Below is a small trained network, with its code and all its weights. Each question gives an input and a target symbol and asks what happens when units are switched off, that is, made to give their printed mean instead of their output.

import numpy as np


def w(rows, s, z=0):
    codes = np.array(rows[::2]) - 128.0
    scale = np.full(codes.shape[1], s)
    scale[-1] = z or s
    return codes * scale


def norm(h):
    return h / np.sqrt((h * h).mean(-1, keepdims=True) + 1e-5)


def f(y):
    return y / 2 * (1 + np.tanh(0.7978845608 * (y + 0.044715 * y**3)))


def softmax(a):
    e = np.exp(a - a.max(-1, keepdims=True))
    return e / e.sum(-1, keepdims=True)


def log_softmax(a):
    a = a - a.max(-1, keepdims=True)
    return a - np.log(np.exp(a).sum(-1, keepdims=True))


def net(x, mask):
    ids = ['ΓΔΦαθστψω'.index(c) for c in x.split()]
    T = len(ids)
    res = E[ids] + P[:T]
    q, k, v = (norm(res) @ M[0].T for M in (Q, K, V))
    z = softmax(np.where(np.tri(T) > 0, q @ k.T / 4**0.5, -1e9)) @ v
    res = res + np.where(mask[0], z, O[0][:, -1]) @ O[0][:, :-1]
    y = f(norm(res) @ A[0][:, :-1].T + A[0][:, -1])
    res = res + np.where(mask[1:17], y, B[0][:, -1]) @ B[0][:, :-1]
    return log_softmax(norm(res)[-1] @ U[:, :-1].T + U[:, -1])


Q, K, V, O, A, B = {}, {}, {}, {}, {}, {}
E = w([
[53,132,152,109,48,155,88,2,202,143,96],'Γ',
[10,121,151,204,204,137,82,59,122,35,182],'Δ',
[30,195,124,187,103,187,38,81,95,96,228],'Φ',
[190,58,120,40,45,179,56,107,116,250,150],'α',
[73,91,143,70,150,121,24,59,37,140,169],'θ',
[140,154,65,52,80,148,29,146,167,121,131],'σ',
[176,92,89,226,184,178,121,61,218,135,125],'τ',
[88,73,206,198,130,198,94,166,201,132,158],'ψ',
[84,92,93,127,190,137,21,171,193,229,223],'ω',
],0.0073)
P = w([
[162,152,130,76,173,182,39,150,129,77,69],'0',
[106,10,75,178,104,164,92,165,109,103,77],'1',
[158,135,133,77,144,147,86,140,145,75,98],'2',
[96,2,62,189,89,142,90,127,125,100,109],'3',
[158,169,163,125,166,119,111,140,95,140,59],'4',
[128,118,133,119,198,204,168,95,139,139,147],'5',
[166,162,171,133,138,86,139,133,135,127,93],'6',
[74,111,63,137,164,190,141,110,117,173,79],'7',
[163,187,190,142,164,93,158,139,101,165,76],'8',
[121,114,118,92,176,181,207,99,158,127,172],'9',
[185,115,165,116,108,65,145,125,163,75,163],'10',
[89,44,84,164,109,165,124,127,126,126,99],'11',
],0.0091)
Q[0] = w([
[142,182,183,46,192,187,144,59,163,149,164],'H1',
[134,152,212,113,144,125,171,152,138,150,146],'H1',
[128,74,176,153,136,192,2,105,157,120,106],'H1',
[131,154,138,80,189,220,157,148,139,113,155],'H1',
],0.012)
K[0] = w([
[119,161,114,184,130,76,204,196,47,185,88],'H1',
[82,139,60,98,161,138,204,146,87,154,82],'H1',
[171,156,135,97,104,12,196,103,150,110,220],'H1',
[81,188,130,166,98,76,149,118,115,196,54],'H1',
],0.011)
V[0] = w([
[138,90,248,81,96,123,151,198,76,95,75],'H1',
[92,140,183,153,81,204,117,204,172,108,160],'H1',
[160,122,109,139,195,80,130,182,157,54,77],'H1',
[62,133,171,146,129,134,132,69,106,98,133],'H1',
],0.012)
O[0] = w([
[59,170,178,201,3,168,85,164,171,152,120,130],'H1',
[115,244,253,120,192,215,131,108,109,157,160,255],'H1',
[85,166,97,104,73,79,224,165,228,149,129,115],'H1',
[58,74,193,125,149,130,116,160,64,86,123,177],'H1',
],0.007,0.0072)
A[0] = w([
[2,88,86,143,135,151,178,126,103,118,166,200],'N1',
[140,144,120,58,199,88,182,135,121,78,100,161],'N2',
[162,114,166,97,184,128,48,131,104,76,123,162],'N3',
[227,142,204,134,107,31,122,129,87,106,140,199],'N4',
[115,116,157,113,107,13,98,27,119,172,182,250],'N5',
[156,243,191,113,101,109,129,221,112,87,119,208],'N6',
[217,175,145,107,216,134,95,87,128,95,112,183],'N7',
[151,167,224,149,134,128,65,96,179,133,145,123],'N8',
[87,194,196,140,100,143,149,115,199,192,167,175],'N9',
[161,101,43,177,121,202,145,97,129,167,166,127],'N10',
[40,86,126,90,136,130,217,151,147,134,145,44],'N11',
[170,253,170,105,173,58,88,148,109,103,138,73],'N12',
[137,211,75,178,142,155,84,122,142,38,149,104],'N13',
[15,20,102,155,86,166,101,117,142,185,156,20],'N14',
[123,244,172,71,59,61,115,97,144,54,20,69],'N15',
[100,90,39,222,57,152,134,111,140,160,140,87],'N16',
],0.009,0.0027)
B[0] = w([
[221,64,125,53,86,150,178,183,159,184,96,189],'N1',
[15,85,183,166,130,93,163,111,130,124,118,177],'N2',
[131,130,120,161,155,56,111,79,239,170,125,244],'N3',
[206,103,187,237,70,198,220,74,132,215,151,156],'N4',
[124,111,197,218,190,140,133,209,152,155,117,155],'N5',
[15,97,4,198,1,161,180,101,88,76,120,196],'N6',
[213,183,88,107,69,187,158,205,69,43,119,245],'N7',
[59,94,157,109,130,131,150,200,29,196,109,254],'N8',
[169,153,88,143,188,92,96,212,208,109,84,240],'N9',
[73,155,201,170,106,40,166,65,131,65,82,158],'N10',
[169,194,202,132,71,101,32,83,35,192,139,145],'N11',
[104,112,99,138,163,85,115,65,167,250,209,184],'N12',
[118,135,175,142,91,57,104,67,130,147,139,147],'N13',
[129,204,64,211,115,88,108,86,144,52,120,195],'N14',
[254,5,173,142,210,189,182,134,64,101,186,153],'N15',
[149,115,144,16,192,230,173,139,76,208,252,152],'N16',
],0.0094,0.0088)
U = w([
[79,197,144,175,144,152,90,26,54,127,214,1],'Γ',
[152,82,70,213,163,99,39,64,189,94,75,48],'Δ',
[47,159,99,205,118,156,146,225,115,159,85,213],'Φ',
[195,217,105,90,179,127,169,115,217,181,178,40],'α',
[154,47,12,118,64,190,158,121,107,113,185,221],'θ',
[140,190,138,147,124,105,212,100,105,1,74,39],'σ',
[176,58,165,101,237,202,97,154,61,102,115,168],'τ',
[230,158,147,118,32,100,77,143,77,164,86,119],'ψ',
[72,40,135,62,123,57,186,92,135,188,114,119],'ω',
],0.0069,0.00089)

Each question gives the input, a string of symbols that net reads in full, and the target symbol t.
The units are the heads (4 rows each of Q, K, V and O) and the neurons (one row each of A and B). Each row of codes is followed by its name. A weight is (code - 128) times the scale printed after its matrix; where a second scale follows, it is the last column's (O, A, B and U).
mask holds one flag per unit, heads first, then neurons. A switched-off unit (its flag False) gives its mean, the last column of its rows in O or B, instead of its output. The means were averaged over made-up inputs and are rounded, as every weight is.
A unit's drop is (log p(t) with every unit on - log p(t) with that unit switched off) / (log p(t) with every unit on - log p(t) with every unit switched off).
The circuit of an input: a set's keep is (log p(t) with only the set's units on - log p(t) with every unit switched off) / (log p(t) with every unit on - log p(t) with every unit switched off). Starting from the 12 units with the biggest drops (on a tie, the unit counted first), units are removed one at a time, each time the one whose removal leaves the highest keep (on an exact tie, the one counted first), for as long as the keep stays at least 0.8.
circuit, biggest first: the units of the circuit, biggest drop first
k most important neurons: the k neurons with the biggest drops, biggest first
drop when u is switched off: that unit's drop, to one decimal
input θ Δ ψ ψ ψ α τ Γ σ σ σ, target θ: circuit, biggest first : (N6)
input Δ ψ ω ω, target σ: circuit, biggest first : (H1 N10 N12)
input Γ τ τ θ, target ω: circuit, biggest first : (H1 N2)
input α Γ τ Δ θ Γ, target θ: 3 most important neurons : (N16 N1 N14)
input Γ ψ ψ ψ σ ψ ψ ψ θ ψ, target θ: circuit, biggest first : (H1 N16)
input θ Γ θ Φ, target θ: 3 most important neurons : (N16 N1 N14)
input σ Γ Γ Γ ψ ψ Γ ψ, target Δ: circuit, biggest first : (H1 N14 N8)
input α Δ θ ω, target θ: 2 most important neurons : (N16 N1)
input Δ ψ ψ α α Δ Δ ψ, target ψ: 2 most important neurons : (N11 N1)
input Δ Δ σ, target θ: circuit, biggest first : (N6 N15)
input Φ τ ω ω α τ ψ θ θ Γ Γ ψ, target Δ: 2 most important neurons : (N14 N7)
input α σ σ ω ψ τ σ α α Δ, target Γ: circuit, biggest first : (H1 N16 N14 N10)
input Γ α ψ ω σ ω ψ, target α: 4 most important neurons : (N12 N3 N6 N7)
input Δ ψ ψ ψ α ψ τ ψ α α, target Γ: circuit, biggest first : (H1 N16 N10 N1)
input ψ ψ ψ Γ Φ Γ ω α, target σ: most important neuron : (N10)
input Δ Φ ψ ω Δ Γ, target ψ: circuit, biggest first : (H1 N11)
input Γ ψ ω, target α: 3 most important neurons : (N12 N7 N6)
input ω ψ α Γ Γ ψ ψ θ τ α Γ Γ, target Δ: 2 most important neurons : (N14 N7)
input ω ψ ω α Φ α ψ τ Φ ψ τ ψ, target ω: 2 most important neurons : (N7 N2)
input θ α Γ τ α Γ α Γ α ψ σ θ, target α: most important neuron : (N16)
input θ α Γ α ω θ θ ω α σ, target Γ: drop when H1 is switched off : 1.2
input Γ Δ Φ τ, target τ: drop when N3 is switched off : 0.0
